Below are the code and all the weights of a small trained network. Each question names an input and a class and asks about switching units off, where a switched-off unit gives its printed mean instead of its output.

import numpy as np


def w(rows, s, z=0):
    codes = np.array(rows[::2]) - 128.0
    scale = np.full(codes.shape[1], s)
    scale[-1] = z or s
    return codes * scale


def f(y):
    return np.maximum(y, 0)


def log_softmax(a):
    a = a - a.max(-1, keepdims=True)
    return a - np.log(np.exp(a).sum(-1, keepdims=True))


def net(x, mask):
    res = np.array(x, float).reshape(1, 3) / 4 @ E
    y = f(res @ A[0][:, :-1].T + A[0][:, -1])
    res = res + np.where(mask, y, B[0][:, -1]) @ B[0][:, :-1]
    return log_softmax(res[-1] @ U[:, :-1].T + U[:, -1])


A, B = {}, {}
E = w([
[82,160,252,131,141,124,48],'x0',
[118,197,121,81,159,89,194],'x1',
[152,147,132,65,85,162,107],'x2',
],0.015)
A[0] = w([
[164,109,64,145,143,145,157,173],'neuron 1',
[97,147,154,222,165,53,111,7],'neuron 2',
[166,162,103,90,68,146,53,24],'neuron 3',
[126,11,122,168,48,192,101,201],'neuron 4',
[75,120,126,116,130,161,50,71],'neuron 5',
[126,131,155,42,71,211,113,198],'neuron 6',
[107,107,174,167,105,164,146,83],'neuron 7',
],0.012,0.002)
B[0] = w([
[211,120,34,103,37,192,150,229],'neuron 1',
[76,142,219,136,117,159,157,208],'neuron 2',
[237,169,209,99,176,188,59,183],'neuron 3',
[219,139,112,54,16,5,55,252],'neuron 4',
[38,102,78,166,184,167,137,184],'neuron 5',
[104,190,199,165,254,190,82,211],'neuron 6',
[138,72,45,138,132,213,152,162],'neuron 7',
],0.009,0.013)
U = w([
[173,120,47,122,86,115,146,253],'0',
[81,127,100,191,192,229,174,72],'1',
[161,177,244,122,134,131,62,71],'2',
],0.011,0.0033)

Each question gives the input, the list of numbers given to net, and the class t.
The units are the neurons (one row each of A and B). Each row of codes is followed by its name. A weight is (code - 128) times the scale printed after its matrix; where a second scale follows, it is the last column's (A, B and U).
mask holds one flag per neuron, in row order. A switched-off neuron (its flag False) gives its mean, the last column of its row in B, instead of its output. The means were averaged over made-up inputs and are rounded, as every weight is.
A unit's drop is (log p(t) with every unit on - log p(t) with that unit switched off) / (log p(t) with every unit on - log p(t) with every unit switched off).
The circuit of an input: a set's keep is (log p(t) with only the set's units on - log p(t) with every unit switched off) / (log p(t) with every unit on - log p(t) with every unit switched off). Starting from all 7 units, units are removed one at a time, each time the one whose removal leaves the highest keep (on an exact tie, the one counted first), for as long as the keep stays at least 0.8.
units of the circuit, in order: the units of the circuit, biggest drop first
unit that matters most: the unit with the biggest drop
top k neurons: the k neurons with the biggest drops, biggest first
drop when u is switched off: that unit's drop, to one decimal
input [5,-1,-2], class 1: units of the circuit, in order : [neuron 4; neuron 5]
input [1,0,0], class 1: top 3 neurons : [neuron 4; neuron 3; neuron 1]
input [8,0,0], class 1: top 3 neurons : [neuron 4; neuron 5; neuron 7]
input [-2,-1,4], class 2: top 2 neurons : [neuron 6; neuron 3]
input [1,-4,-3], class 0: top 4 neurons : [neuron 6; neuron 3; neuron 7; neuron 4]
input [-1,8,4], class 1: top 2 neurons : [neuron 4; neuron 3]
input [6,-2,-1], class 1: unit that matters most : neuron 5
input [-4,-4,7], class 2: top 2 neurons : [neuron 6; neuron 3]
input [-1,8,5], class 2: top 2 neurons : [neuron 5; neuron 1]
input [1,-8,-8], class 0: top 3 neurons : [neuron 4; neuron 7; neuron 6]
input [-1,2,-6], class 1: top 2 neurons : [neuron 4; neuron 2]
input [-2,-7,4], class 2: top 2 neurons : [neuron 3; neuron 6]
input [1,-2,-7], class 1: top 3 neurons : [neuron 4; neuron 3; neuron 7]
input [-2,8,-7], class 1: top 2 neurons : [neuron 4; neuron 2]
input [-4,4,8], class 2: unit that matters most : neuron 6
input [-5,-1,7], class 2: drop when neuron 6 is switched off : 0.8
input [0,-8,-1], class 0: drop when neuron 4 is switched off : 0.2
input [0,0,-6], class 1: drop when neuron 3 is switched off : 0.1
